Here is a tiny trained network, its code and every weight. The questions are about switching its units off for an input and a class, where a switched-off unit gives its printed mean instead of its output.

import numpy as np


def w(rows, s, z=0):
    codes = np.array(rows[::2]) - 128.0
    scale = np.full(codes.shape[1], s)
    scale[-1] = z or s
    return codes * scale


def norm(h):
    return h / np.sqrt((h * h).mean(-1, keepdims=True) + 1e-5)


def f(y):
    return y / 2 * (1 + np.tanh(0.7978845608 * (y + 0.044715 * y**3)))


def log_softmax(a):
    a = a - a.max(-1, keepdims=True)
    return a - np.log(np.exp(a).sum(-1, keepdims=True))


def net(x, mask):
    res = np.array(x, float).reshape(1, 3) / 4 @ E
    u = 0
    for l in range(2):
        y = f(norm(res) @ A[l][:, :-1].T + A[l][:, -1])
        res = res + np.where(mask[u : u + 15], y, B[l][:, -1]) @ B[l][:, :-1]
        u += 15
    return log_softmax(norm(res)[-1] @ U[:, :-1].T + U[:, -1])


A, B = {}, {}
E = w([
[176,145,164,190,38,113,106,147],'x0',
[111,142,2,161,152,154,160,138],'x1',
[144,140,87,157,133,59,164,55],'x2',
],0.0097)
A[0] = w([
[125,127,138,93,127,147,44,147,97],'0.n1',
[143,132,105,85,138,161,119,135,5],'0.n2',
[175,149,114,126,120,135,121,116,36],'0.n3',
[143,115,195,90,50,89,117,110,76],'0.n4',
[92,90,161,75,146,75,116,142,34],'0.n5',
[96,91,171,105,122,134,60,147,55],'0.n6',
[71,145,128,129,194,133,176,167,26],'0.n7',
[144,103,175,71,184,88,121,105,113],'0.n8',
[131,135,122,99,206,165,80,164,175],'0.n9',
[145,99,122,135,96,154,143,186,75],'0.n10',
[115,124,176,96,155,123,160,132,44],'0.n11',
[143,147,119,130,111,123,52,190,63],'0.n12',
[100,119,127,111,105,133,101,113,27],'0.n13',
[105,118,148,87,153,149,144,175,52],'0.n14',
[136,158,125,164,111,246,159,116,58],'0.n15',
],0.012,0.0029)
B[0] = w([
[160,60,42,131,171,186,136,149,183],'0.n1',
[120,157,204,166,98,159,151,117,139],'0.n2',
[197,113,213,188,120,140,92,121,125],'0.n3',
[86,201,190,94,152,122,247,157,254],'0.n4',
[137,40,35,237,142,132,82,89,181],'0.n5',
[170,91,58,89,73,183,161,122,199],'0.n6',
[141,140,204,97,138,163,181,171,185],'0.n7',
[133,133,131,170,170,93,1,126,219],'0.n8',
[188,148,203,156,44,86,163,119,224],'0.n9',
[69,153,108,147,185,127,25,189,169],'0.n10',
[138,121,21,144,103,194,82,99,164],'0.n11',
[89,138,54,154,226,140,141,150,179],'0.n12',
[155,117,75,145,176,171,124,148,118],'0.n13',
[113,88,163,146,35,158,119,151,181],'0.n14',
[151,136,218,137,148,119,77,161,174],'0.n15',
],0.0066,0.0074)
A[1] = w([
[188,93,150,254,115,115,164,125,120],'1.n1',
[138,177,179,52,111,96,171,27,199],'1.n2',
[187,4,142,156,126,212,2,100,196],'1.n3',
[124,140,69,21,175,81,194,145,5],'1.n4',
[159,151,65,174,54,78,57,57,111],'1.n5',
[124,151,118,120,164,106,191,41,151],'1.n6',
[154,34,55,89,197,170,169,105,110],'1.n7',
[80,118,121,172,113,185,26,152,128],'1.n8',
[88,129,107,101,191,62,34,85,84],'1.n9',
[79,131,178,130,221,103,10,71,52],'1.n10',
[102,127,164,8,137,206,181,221,105],'1.n11',
[182,10,98,17,35,165,81,68,70],'1.n12',
[106,189,158,110,97,188,150,206,160],'1.n13',
[143,118,186,53,134,168,145,187,185],'1.n14',
[170,162,90,187,56,83,81,55,45],'1.n15',
],0.0086,0.0029)
B[1] = w([
[121,101,158,46,117,201,169,98,174],'1.n1',
[119,16,112,196,171,12,128,137,193],'1.n2',
[104,114,177,171,134,21,170,141,254],'1.n3',
[102,91,183,98,89,68,196,72,145],'1.n4',
[108,149,100,30,89,159,78,178,180],'1.n5',
[171,126,247,202,182,144,106,173,178],'1.n6',
[120,110,232,111,66,87,150,110,167],'1.n7',
[188,115,202,186,218,31,132,86,205],'1.n8',
[148,172,84,174,103,166,50,202,162],'1.n9',
[191,221,22,142,130,234,71,185,169],'1.n10',
[140,196,94,42,66,224,131,112,243],'1.n11',
[105,140,182,197,179,39,254,92,175],'1.n12',
[146,93,23,117,139,150,80,121,234],'1.n13',
[53,141,87,85,98,123,106,9,216],'1.n14',
[81,163,96,94,118,221,134,105,167],'1.n15',
],0.0074,0.0086)
U = w([
[107,92,198,190,155,5,203,99,249],'0',
[85,155,60,47,91,207,149,115,106],'1',
[162,155,74,245,205,96,37,207,18],'2',
],0.012,0.0019)

Each question gives the input, the list of numbers given to net, and the class t.
The units are the neurons (one row each of A and B). Each row of codes is followed by its name. A weight is (code - 128) times the scale printed after its matrix; where a second scale follows, it is the last column's (A, B and U).
mask holds one flag per neuron, layer by layer. A switched-off neuron (its flag False) gives its mean, the last column of its row in B, instead of its output. The means were averaged over made-up inputs and are rounded, as every weight is.
A unit's drop is (log p(t) with every unit on - log p(t) with that unit switched off) / (log p(t) with every unit on - log p(t) with every unit switched off).
The circuit of an input: a set's keep is (log p(t) with only the set's units on - log p(t) with every unit switched off) / (log p(t) with every unit on - log p(t) with every unit switched off). Starting from the 12 units with the biggest drops (on a tie, the unit counted first), units are removed one at a time, each time the one whose removal leaves the highest keep (on an exact tie, the one counted first), for as long as the keep stays at least 0.8.
circuit, biggest first: the units of the circuit, biggest drop first
unit that matters most: the unit with the biggest drop
top k neurons: the k neurons with the biggest drops, biggest first
k most important neurons of layer l: the k neurons of layer l with the biggest drops, biggest first
drop of u: that unit's drop, to one decimal
input [8,-1,0], class 1: 2 most important neurons of layer 1 : (1.n8; 1.n3)
input [3,3,1], class 1: unit that matters most : 0.n8
input [1,-7,-4], class 1: circuit, biggest first : (0.n4; 1.n11)
input [-2,3,1], class 0: 3 most important neurons of layer 0 : (0.n14; 0.n10; 0.n1)
input [0,-5,7], class 2: top 3 neurons : (0.n8; 0.n9; 1.n10)
input [0,-8,3], class 2: top 2 neurons : (0.n8; 0.n9)
input [-7,0,-8], class 0: top 4 neurons : (0.n4; 1.n12; 1.n3; 0.n5)
input [-1,-4,1], class 2: top 2 neurons : (0.n8; 0.n9)
input [0,-1,4], class 2: 3 most important neurons of layer 0 : (0.n9; 0.n4; 0.n7)
input [4,1,1], class 1: top 3 neurons : (1.n3; 1.n8; 1.n1)
input [-7,-2,1], class 2: 2 most important neurons of layer 0 : (0.n8; 0.n6)
input [-7,-3,2], class 2: top 2 neurons : (0.n8; 1.n10)
input [-8,-2,1], class 2: 3 most important neurons of layer 0 : (0.n8; 0.n6; 0.n1)
input [7,-1,-2], class 1: unit that matters most : 0.n4
input [-4,5,1], class 0: 3 most important neurons of layer 1 : (1.n4; 1.n2; 1.n6)
input [2,4,2], class 1: drop of 0.n4 : 1.4
input [2,-7,-2], class 1: drop of 0.n4 : 2.4
